Below are the code and all the weights of a small trained network. Each question names an input and a target symbol and asks about switching units off, where a switched-off unit gives its printed mean instead of its output.

import numpy as np


def w(rows, s, z=0):
    codes = np.array(rows[::2]) - 128.0
    scale = np.full(codes.shape[1], s)
    scale[-1] = z or s
    return codes * scale


def f(y):
    return np.maximum(y, 0)


def softmax(a):
    e = np.exp(a - a.max(-1, keepdims=True))
    return e / e.sum(-1, keepdims=True)


def log_softmax(a):
    a = a - a.max(-1, keepdims=True)
    return a - np.log(np.exp(a).sum(-1, keepdims=True))


def net(x, mask):
    ids = ['αβγδεζηθμξπσφψ'.index(c) for c in x.split()]
    T = len(ids)
    res = E[ids] + P[:T]
    u = 0
    for l in range(3):
        r = res
        for j in range(2):
            rows = slice(3 * j, 3 * j + 3)
            q, k, v = (r @ M[l][rows].T for M in (Q, K, V))
            z = softmax(np.where(np.tri(T) > 0, q @ k.T / 3**0.5, -1e9)) @ v
            o = O[l][rows]
            res = res + np.where(mask[u + j], z, o[:, -1]) @ o[:, :-1]
        u += 2
        y = f(res @ A[l][:, :-1].T + A[l][:, -1])
        res = res + np.where(mask[u : u + 4], y, B[l][:, -1]) @ B[l][:, :-1]
        u += 4
    return log_softmax(res[-1] @ U[:, :-1].T + U[:, -1])


Q, K, V, O, A, B = {}, {}, {}, {}, {}, {}
E = w([
[35,155,155,184,49,147,99,85],'α',
[63,174,185,33,162,174,157,99],'β',
[104,102,194,114,191,75,143,168],'γ',
[136,148,82,73,213,97,165,135],'δ',
[146,35,103,210,121,218,96,162],'ε',
[100,120,182,233,169,56,176,43],'ζ',
[186,128,40,183,162,168,178,75],'η',
[142,119,98,121,65,30,156,87],'θ',
[131,79,187,220,179,108,74,114],'μ',
[157,195,34,104,63,131,39,173],'ξ',
[174,191,2,147,94,167,103,135],'π',
[155,92,102,248,156,173,146,69],'σ',
[58,126,206,85,80,131,17,182],'φ',
[140,68,130,107,185,163,74,220],'ψ',
],0.02)
P = w([
[128,57,157,114,105,108,188,91],'0',
[147,105,69,105,200,113,9,89],'1',
[147,85,164,116,94,108,196,114],'2',
[116,101,51,132,185,108,59,129],'3',
[176,114,158,119,101,125,183,140],'4',
[82,100,36,153,174,108,89,149],'5',
[190,133,159,117,101,133,171,152],'6',
[57,100,19,169,169,109,112,165],'7',
[203,149,159,118,105,141,160,160],'8',
[29,100,6,178,162,105,134,173],'9',
[214,159,157,117,108,151,149,168],'10',
[12,87,9,176,152,103,148,171],'11',
],0.013)
Q[0] = w([
[71,183,113,131,204,165,108,126],'L0H1',
[220,157,123,155,49,161,149,125],'L0H1',
[102,85,125,194,229,152,66,99],'L0H1',
[189,77,187,127,145,149,171,121],'L0H2',
[119,59,173,46,25,140,124,254],'L0H2',
[192,66,68,65,228,114,181,141],'L0H2',
],0.0074)
K[0] = w([
[85,214,119,169,150,155,170,197],'L0H1',
[254,148,99,145,50,199,124,72],'L0H1',
[133,134,205,159,175,213,130,144],'L0H1',
[174,97,185,143,159,156,132,184],'L0H2',
[136,35,130,51,91,125,77,172],'L0H2',
[158,131,79,107,218,96,180,208],'L0H2',
],0.0095)
V[0] = w([
[123,44,213,121,225,173,97,127],'L0H1',
[244,199,149,159,91,131,141,139],'L0H1',
[139,199,73,97,209,57,157,211],'L0H1',
[113,163,87,158,237,170,176,196],'L0H2',
[124,197,254,141,121,142,83,217],'L0H2',
[9,51,27,149,132,88,135,96],'L0H2',
],0.0049)
O[0] = w([
[190,198,201,131,249,138,79,108,169],'L0H1',
[174,94,133,85,97,150,198,71,3],'L0H1',
[151,114,74,69,81,89,118,136,150],'L0H1',
[130,141,157,113,253,95,74,159,117],'L0H2',
[22,113,191,190,112,101,114,125,95],'L0H2',
[186,151,64,123,92,169,85,172,231],'L0H2',
],0.0056,0.0045)
A[0] = w([
[42,133,118,123,125,94,86,142,48],'L0N1',
[178,138,82,127,164,159,71,181,2],'L0N2',
[145,201,50,139,101,116,108,121,168],'L0N3',
[145,3,160,16,162,54,164,19,74],'L0N4',
],0.0075,0.005)
B[0] = w([
[138,89,75,248,51,157,197,105,214],'L0N1',
[58,207,198,232,21,100,170,96,195],'L0N2',
[116,3,186,45,115,90,97,81,253],'L0N3',
[190,227,115,122,196,101,153,224,224],'L0N4',
],0.0074,0.0053)
Q[1] = w([
[157,87,110,180,178,104,159,128],'L1H1',
[60,212,136,189,148,126,152,176],'L1H1',
[151,172,96,130,166,177,182,150],'L1H1',
[73,128,237,104,154,39,104,215],'L1H2',
[186,41,124,255,199,125,121,116],'L1H2',
[111,100,104,127,92,214,5,196],'L1H2',
],0.0078)
K[1] = w([
[172,98,134,192,146,99,127,149],'L1H1',
[38,129,124,139,167,134,127,144],'L1H1',
[211,150,139,145,204,201,113,141],'L1H1',
[112,173,217,118,164,112,99,248],'L1H2',
[195,52,162,243,175,108,112,139],'L1H2',
[66,109,143,105,78,254,66,202],'L1H2',
],0.0085)
V[1] = w([
[89,146,131,78,183,253,158,136],'L1H1',
[160,115,73,145,82,160,134,143],'L1H1',
[217,213,113,233,118,119,151,185],'L1H1',
[96,67,37,108,195,124,166,151],'L1H2',
[75,133,160,183,127,193,170,139],'L1H2',
[107,83,63,172,105,147,96,185],'L1H2',
],0.0054)
O[1] = w([
[141,2,51,121,16,107,167,102,5],'L1H1',
[150,160,200,163,198,113,161,141,22],'L1H1',
[70,145,149,129,88,141,110,75,67],'L1H1',
[89,123,124,124,35,115,64,127,88],'L1H2',
[213,200,121,129,217,126,111,235,117],'L1H2',
[184,188,110,27,157,98,62,22,17],'L1H2',
],0.0057,0.0016)
A[1] = w([
[127,172,113,63,182,193,20,39,71],'L1N1',
[91,28,81,167,195,202,130,192,152],'L1N2',
[254,77,14,221,218,74,117,144,127],'L1N3',
[46,185,198,238,191,177,96,90,3],'L1N4',
],0.006,0.005)
B[1] = w([
[107,217,149,94,179,91,165,229,187],'L1N1',
[142,9,113,101,90,150,88,99,251],'L1N2',
[141,255,129,111,151,127,102,112,234],'L1N3',
[119,71,102,82,83,124,153,79,252],'L1N4',
],0.013,0.0045)
Q[2] = w([
[88,174,78,104,189,172,216,158],'L2H1',
[187,104,102,240,196,174,78,60],'L2H1',
[186,131,75,255,77,64,45,215],'L2H1',
[28,126,82,95,223,157,132,178],'L2H2',
[123,62,115,68,69,155,55,147],'L2H2',
[124,127,165,174,175,252,101,106],'L2H2',
],0.0078)
K[2] = w([
[66,143,87,255,133,93,89,164],'L2H1',
[223,99,233,161,156,133,123,147],'L2H1',
[120,142,246,63,127,142,161,129],'L2H1',
[29,139,19,76,192,130,85,195],'L2H2',
[76,123,108,43,32,238,169,212],'L2H2',
[111,161,148,126,186,211,92,111],'L2H2',
],0.0072)
V[2] = w([
[125,141,204,34,63,219,140,151],'L2H1',
[179,180,134,213,38,95,2,180],'L2H1',
[123,94,135,193,60,24,104,159],'L2H1',
[193,175,210,75,112,244,201,178],'L2H2',
[158,179,94,230,167,119,91,151],'L2H2',
[99,69,172,184,143,115,157,61],'L2H2',
],0.0053)
O[2] = w([
[105,146,152,2,58,155,146,133,181],'L2H1',
[156,142,147,156,69,92,41,97,35],'L2H1',
[96,107,131,157,95,93,133,171,103],'L2H1',
[134,103,107,214,140,89,93,107,120],'L2H2',
[87,75,108,87,101,158,183,134,3],'L2H2',
[130,124,123,148,170,123,155,112,92],'L2H2',
],0.0095,0.0049)
A[2] = w([
[69,177,137,162,127,197,127,68,2],'L2N1',
[164,189,69,70,172,142,115,160,62],'L2N2',
[104,187,86,145,128,25,187,71,159],'L2N3',
[202,2,15,136,68,121,200,105,9],'L2N4',
],0.009,0.0044)
B[2] = w([
[144,48,6,76,146,19,240,225,158],'L2N1',
[80,163,162,198,60,100,82,94,224],'L2N2',
[104,90,134,149,139,210,87,179,254],'L2N3',
[146,183,94,248,62,77,226,90,192],'L2N4',
],0.011,0.0073)
U = w([
[152,143,148,207,80,122,140,217,18],'α',
[62,10,95,151,72,110,127,103,107],'β',
[99,16,54,69,140,150,47,163,229],'γ',
[157,146,103,137,152,107,140,122,189],'δ',
[107,116,188,146,148,103,138,31,173],'ε',
[154,105,141,145,86,204,94,95,91],'ζ',
[129,185,157,182,107,197,135,97,40],'η',
[95,111,153,201,150,184,127,146,71],'θ',
[128,108,158,141,157,36,142,169,159],'μ',
[59,64,254,175,54,143,132,73,3],'ξ',
[142,179,176,58,99,231,206,133,231],'π',
[125,154,166,146,90,80,154,78,63],'σ',
[150,106,138,80,77,73,120,112,57],'φ',
[82,230,110,143,149,84,100,143,251],'ψ',
],0.011,0.0054)

Each question gives the input, a string of symbols that net reads in full, and the target symbol t.
The units are the heads (3 rows each of Q, K, V and O) and the neurons (one row each of A and B). Each row of codes is followed by its name. A weight is (code - 128) times the scale printed after its matrix; where a second scale follows, it is the last column's (O, A, B and U).
mask holds one flag per unit, layer by layer, with each layer's heads first. A switched-off unit (its flag False) gives its mean, the last column of its rows in O or B, instead of its output. The means were averaged over made-up inputs and are rounded, as every weight is.
A unit's drop is (log p(t) with every unit on - log p(t) with that unit switched off) / (log p(t) with every unit on - log p(t) with every unit switched off).
The circuit of an input: a set's keep is (log p(t) with only the set's units on - log p(t) with every unit switched off) / (log p(t) with every unit on - log p(t) with every unit switched off). Starting from the 12 units with the biggest drops (on a tie, the unit counted first), units are removed one at a time, each time the one whose removal leaves the highest keep (on an exact tie, the one counted first), for as long as the keep stays at least 0.8.
units of the circuit, in order: the units of the circuit, biggest drop first
unit that matters most: the unit with the biggest drop
top k neurons: the k neurons with the biggest drops, biggest first
k most important neurons of layer l: the k neurons of layer l with the biggest drops, biggest first
heads that matter: for each layer, one digit per head in row order, 1 if its drop is at least 0.15 and else 0, layers parted by /
input φ β φ β φ σ γ φ, target β: top 2 neurons : (L0N1, L1N4)
input θ β θ φ β β α ζ, target ψ: top 4 neurons : (L1N3, L2N2, L0N2, L1N1)
input γ β ζ β σ φ, target ψ: units of the circuit, in order : (L1H2, L1N1)
input δ β β β α β β θ, target ψ: top 4 neurons : (L1N3, L1N2, L2N2, L0N2)
input δ β β θ θ, target α: heads that matter : 11 / 01 / 00
input β ψ θ ξ, target ψ: unit that matters most : L1H1
input ε α β π β φ ε β β ζ φ θ, target ψ: heads that matter : 00 / 10 / 00
input π β θ β ψ β α θ φ, target ξ: top 3 neurons : (L0N1, L1N3, L1N4)
input α ζ ζ, target θ: units of the circuit, in order : (L2N3, L2H1)
input θ α β δ δ π φ θ θ γ, target ψ: heads that matter : 10 / 01 / 00
input φ ψ μ, target ε: 2 most important neurons of layer 1 : (L1N4, L1N3)
input θ θ β θ ζ α, target ψ: heads that matter : 01 / 01 / 00
input β β θ β ψ π α, target β: units of the circuit, in order : (L2N1, L0H2)
input β β β β φ θ γ γ, target γ: top 2 neurons : (L1N3, L1N2)
input ζ β α μ, target ψ: units of the circuit, in order : (L1N3)
input φ β θ γ β ψ φ, target π: heads that matter : 01 / 00 / 10
input ε π η, target η: units of the circuit, in order : (L1N3, L2N3, L2N2)
input φ ζ γ γ α β φ β, target γ: units of the circuit, in order : (L1H1, L2N4)
input β φ π β θ σ β α, target ψ: units of the circuit, in order : (L1H2, L0H2)
input α β β ζ β ζ α, target π: units of the circuit, in order : (L2H1)
input β ψ δ σ, target ψ: top 3 neurons : (L1N3, L1N1, L2N2)
input β β γ γ β β, target β: units of the circuit, in order : (L2N4, L1H2, L1N2, L1H1)
input δ β φ β φ φ α μ α φ β, target ξ: units of the circuit, in order : (L2H1, L0H2)
input ζ β ψ ξ ζ φ φ β φ, target π: top 3 neurons : (L0N2, L2N2, L1N2)
input β β φ β α γ, target ψ: heads that matter : 00 / 01 / 00
input σ β β β β θ β, target α: heads that matter : 10 / 01 / 00
input ξ β ζ, target θ: heads that matter : 00 / 00 / 00
